Below is a small trained network, with its code and all its weights. Each question gives an input and a target symbol and asks what happens when units are switched off, that is, made to give their printed mean instead of their output.

import numpy as np


def w(rows, s, z=0):
    codes = np.array(rows[::2]) - 128.0
    scale = np.full(codes.shape[1], s)
    scale[-1] = z or s
    return codes * scale


def norm(h):
    return h / np.sqrt((h * h).mean(-1, keepdims=True) + 1e-5)


def f(y):
    return np.maximum(y, 0)


def softmax(a):
    e = np.exp(a - a.max(-1, keepdims=True))
    return e / e.sum(-1, keepdims=True)


def log_softmax(a):
    a = a - a.max(-1, keepdims=True)
    return a - np.log(np.exp(a).sum(-1, keepdims=True))


def net(x, mask):
    ids = ['ΔΞβεζηλμτφω'.index(c) for c in x.split()]
    T = len(ids)
    res = E[ids] + P[:T]
    r = norm(res)
    for j in range(3):
        rows = slice(3 * j, 3 * j + 3)
        q, k, v = (r @ M[0][rows].T for M in (Q, K, V))
        z = softmax(np.where(np.tri(T) > 0, q @ k.T / 3**0.5, -1e9)) @ v
        o = O[0][rows]
        res = res + np.where(mask[j], z, o[:, -1]) @ o[:, :-1]
    y = f(norm(res) @ A[0][:, :-1].T + A[0][:, -1])
    res = res + np.where(mask[3:19], y, B[0][:, -1]) @ B[0][:, :-1]
    return log_softmax(norm(res)[-1] @ U[:, :-1].T + U[:, -1])


Q, K, V, O, A, B = {}, {}, {}, {}, {}, {}
E = w([
[134,106,160],'Δ',
[161,69,89],'Ξ',
[154,129,122],'β',
[161,89,80],'ε',
[252,221,226],'ζ',
[178,111,189],'η',
[142,94,102],'λ',
[172,171,95],'μ',
[146,165,119],'τ',
[85,217,89],'φ',
[147,95,95],'ω',
],0.021)
P = w([
[3,216,195],'0',
[210,188,84],'1',
[204,187,108],'2',
[192,169,125],'3',
[173,175,146],'4',
[181,176,148],'5',
],0.0057)
Q[0] = w([
[163,90,173],'h1',
[144,129,105],'h1',
[100,93,30],'h1',
[151,91,94],'h2',
[144,167,117],'h2',
[111,171,166],'h2',
[159,254,208],'h3',
[81,98,121],'h3',
[106,43,196],'h3',
],0.022)
K[0] = w([
[186,66,106],'h1',
[63,162,109],'h1',
[4,80,109],'h1',
[69,141,117],'h2',
[150,141,66],'h2',
[200,127,142],'h2',
[242,185,168],'h3',
[134,106,92],'h3',
[67,65,229],'h3',
],0.019)
V[0] = w([
[65,158,85],'h1',
[113,88,207],'h1',
[145,174,39],'h1',
[23,100,246],'h2',
[58,163,79],'h2',
[36,91,20],'h2',
[79,56,46],'h3',
[121,123,127],'h3',
[205,112,21],'h3',
],0.011)
O[0] = w([
[118,152,184,126],'h1',
[110,162,73,74],'h1',
[152,92,193,190],'h1',
[164,166,30,1],'h2',
[12,105,79,134],'h2',
[25,148,150,81],'h2',
[124,132,237,47],'h3',
[123,131,140,118],'h3',
[209,48,170,221],'h3',
],0.011,0.0065)
A[0] = w([
[148,161,177,110],'n1',
[131,119,120,133],'n2',
[111,134,103,86],'n3',
[189,116,139,146],'n4',
[120,145,136,97],'n5',
[93,125,82,137],'n6',
[91,140,84,113],'n7',
[117,118,183,92],'n8',
[147,127,169,152],'n9',
[122,76,98,102],'n10',
[111,98,114,24],'n11',
[131,100,98,51],'n12',
[162,255,177,118],'n13',
[127,177,64,5],'n14',
[99,91,118,60],'n15',
[161,156,117,253],'n16',
],0.021,0.0037)
B[0] = w([
[138,128,75,178],'n1',
[119,126,137,138],'n2',
[131,124,109,136],'n3',
[58,140,126,249],'n4',
[112,127,146,132],'n5',
[97,118,96,147],'n6',
[89,110,108,147],'n7',
[160,177,123,188],'n8',
[146,140,88,205],'n9',
[124,62,120,148],'n10',
[136,132,123,130],'n11',
[110,118,109,138],'n12',
[183,4,141,164],'n13',
[196,195,107,152],'n14',
[137,150,117,137],'n15',
[176,181,140,194],'n16',
],0.027,0.011)
U = w([
[132,216,24,124],'Δ',
[161,206,155,154],'Ξ',
[122,87,82,64],'β',
[125,127,247,97],'ε',
[154,91,162,20],'ζ',
[163,79,140,57],'η',
[63,135,136,253],'λ',
[151,51,165,60],'μ',
[112,78,116,93],'τ',
[97,115,97,213],'φ',
[73,194,212,144],'ω',
],0.015,0.0036)

Each question gives the input, a string of symbols that net reads in full, and the target symbol t.
The units are the heads (3 rows each of Q, K, V and O) and the neurons (one row each of A and B). Each row of codes is followed by its name. A weight is (code - 128) times the scale printed after its matrix; where a second scale follows, it is the last column's (O, A, B and U).
mask holds one flag per unit, heads first, then neurons. A switched-off unit (its flag False) gives its mean, the last column of its rows in O or B, instead of its output. The means were averaged over made-up inputs and are rounded, as every weight is.
A unit's drop is (log p(t) with every unit on - log p(t) with that unit switched off) / (log p(t) with every unit on - log p(t) with every unit switched off).
The circuit of an input: a set's keep is (log p(t) with only the set's units on - log p(t) with every unit switched off) / (log p(t) with every unit on - log p(t) with every unit switched off). Starting from the 12 units with the biggest drops (on a tie, the unit counted first), units are removed one at a time, each time the one whose removal leaves the highest keep (on an exact tie, the one counted first), for as long as the keep stays at least 0.8.
circuit, biggest first: the units of the circuit, biggest drop first
most important unit: the unit with the biggest drop
k most important neurons: the k neurons with the biggest drops, biggest first
which heads matter: for each layer, one digit per head in row order, 1 if its drop is at least 0.15 and else 0, layers parted by /
drop of u: that unit's drop, to one decimal
input ζ ζ φ Δ Ξ λ, target μ: circuit, biggest first	[n4; h2; n1; h3]
input λ ω λ, target λ: circuit, biggest first	[h2; h3]
input Ξ μ τ ω, target Ξ: circuit, biggest first	[h3; n8; n13]
input λ μ Ξ, target λ: most important unit	h2
input τ μ β β μ, target Ξ: circuit, biggest first	[h2; h3; n13]
input φ Δ ω Δ η, target Δ: which heads matter	101
input ω φ ε μ μ Δ, target Δ: which heads matter	001
input μ ε μ μ Ξ ω, target μ: which heads matter	001
input λ λ μ μ μ, target Ξ: which heads matter	111
input ω μ μ λ, target ω: which heads matter	011
input μ φ λ λ, target μ: which heads matter	010
input λ ε μ ω Δ, target Δ: which heads matter	101
input Δ τ μ μ τ η, target Δ: 2 most important neurons	[n4; n13]
input ε η Ξ, target ε: most important unit	h2
input μ ζ η μ Δ ε, target μ: drop of n1	0.1
input Ξ τ ζ ω, target Ξ: drop of n8	0.6
input μ ω ε, target μ: drop of h3	0.2
